Below is a small trained network, with its code and all its weights. Each question gives an input and a class and asks what happens when units are switched off, that is, made to give their printed mean instead of their output.

import numpy as np


def w(rows, s, z=0):
    codes = np.array(rows[::2]) - 128.0
    scale = np.full(codes.shape[1], s)
    scale[-1] = z or s
    return codes * scale


def f(y):
    return y / 2 * (1 + np.tanh(0.7978845608 * (y + 0.044715 * y**3)))


def log_softmax(a):
    a = a - a.max(-1, keepdims=True)
    return a - np.log(np.exp(a).sum(-1, keepdims=True))


def net(x, mask):
    res = np.array(x, float).reshape(1, 4) / 4 @ E
    y = f(res @ A[0][:, :-1].T + A[0][:, -1])
    res = res + np.where(mask, y, B[0][:, -1]) @ B[0][:, :-1]
    return log_softmax(res[-1] @ U[:, :-1].T + U[:, -1])


A, B = {}, {}
E = w([
[194,141,50,228,102,36,137],'x0',
[9,111,165,152,42,84,163],'x1',
[51,132,93,125,141,133,2],'x2',
[150,104,190,171,94,135,123],'x3',
],0.0094)
A[0] = w([
[75,107,145,80,138,175,71,19],'N1',
[159,158,148,161,110,125,135,99],'N2',
[123,98,159,130,124,136,108,132],'N3',
[196,132,138,116,182,162,18,123],'N4',
[125,116,83,160,133,128,6,253],'N5',
[95,156,101,124,102,167,146,195],'N6',
[201,131,105,143,127,99,158,202],'N7',
[129,110,211,24,166,205,180,138],'N8',
[227,92,84,139,158,130,104,157],'N9',
[114,133,110,128,95,104,147,105],'N10',
[157,125,189,133,135,109,114,231],'N11',
[48,134,147,124,96,137,116,139],'N12',
[73,81,159,126,151,154,109,27],'N13',
[97,102,156,91,118,121,113,15],'N14',
],0.012,0.0019)
B[0] = w([
[207,238,220,89,166,145,118,189],'N1',
[59,74,33,87,183,162,83,145],'N2',
[121,150,105,76,192,131,167,142],'N3',
[68,49,119,177,67,105,179,212],'N4',
[53,45,173,123,129,114,195,205],'N5',
[145,96,180,151,139,96,111,145],'N6',
[126,143,25,70,113,213,133,186],'N7',
[38,28,61,199,70,94,160,251],'N8',
[202,254,87,120,132,133,78,201],'N9',
[99,46,134,145,106,168,106,145],'N10',
[107,167,57,132,178,82,103,150],'N11',
[187,99,252,112,174,170,93,184],'N12',
[184,175,153,88,169,97,110,166],'N13',
[188,170,188,158,119,108,121,153],'N14',
],0.009,0.014)
U = w([
[100,106,97,147,70,108,129,218],'0',
[84,84,201,127,104,91,127,173],'1',
[223,242,182,68,186,205,2,2],'2',
],0.0073,0.0025)

Each question gives the input, the list of numbers given to net, and the class t.
The units are the neurons (one row each of A and B). Each row of codes is followed by its name. A weight is (code - 128) times the scale printed after its matrix; where a second scale follows, it is the last column's (A, B and U).
mask holds one flag per neuron, in row order. A switched-off neuron (its flag False) gives its mean, the last column of its row in B, instead of its output. The means were averaged over made-up inputs and are rounded, as every weight is.
A unit's drop is (log p(t) with every unit on - log p(t) with that unit switched off) / (log p(t) with every unit on - log p(t) with every unit switched off).
The circuit of an input: a set's keep is (log p(t) with only the set's units on - log p(t) with every unit switched off) / (log p(t) with every unit on - log p(t) with every unit switched off). Starting from the 12 units with the biggest drops (on a tie, the unit counted first), units are removed one at a time, each time the one whose removal leaves the highest keep (on an exact tie, the one counted first), for as long as the keep stays at least 0.8.
circuit, biggest first: the units of the circuit, biggest drop first
k most important neurons: the k neurons with the biggest drops, biggest first
drop when u is switched off: that unit's drop, to one decimal
input [8,5,6,2], class 1: circuit, biggest first	[N5; N8]
input [1,-8,3,6], class 0: circuit, biggest first	[N4; N9]
input [6,-6,-3,0], class 2: most important neuron	[N9]
input [-6,-3,-6,0], class 0: 2 most important neurons	[N8; N12]
input [0,4,5,7], class 2: 3 most important neurons	[N8; N4; N12]
input [-8,-1,-7,-4], class 0: 2 most important neurons	[N8; N12]
input [3,-6,-4,-5], class 2: 2 most important neurons	[N8; N9]
input [-2,-5,7,0], class 1: 2 most important neurons	[N4; N5]
input [2,-2,-2,-6], class 2: 2 most important neurons	[N8; N4]
input [6,-1,-5,5], class 2: 3 most important neurons	[N8; N4; N9]
input [1,-1,-2,-7], class 2: 3 most important neurons	[N8; N4; N5]
input [3,-5,-2,3], class 2: 2 most important neurons	[N8; N9]
input [4,4,4,-4], class 1: drop when N5 is switched off	0.1
input [-5,-7,4,-6], class 1: drop when N12 is switched off	-0.1
input [6,7,2,-6], class 1: drop when N8 is switched off	0.2
input [5,7,6,3], class 1: most important neuron	[N12]
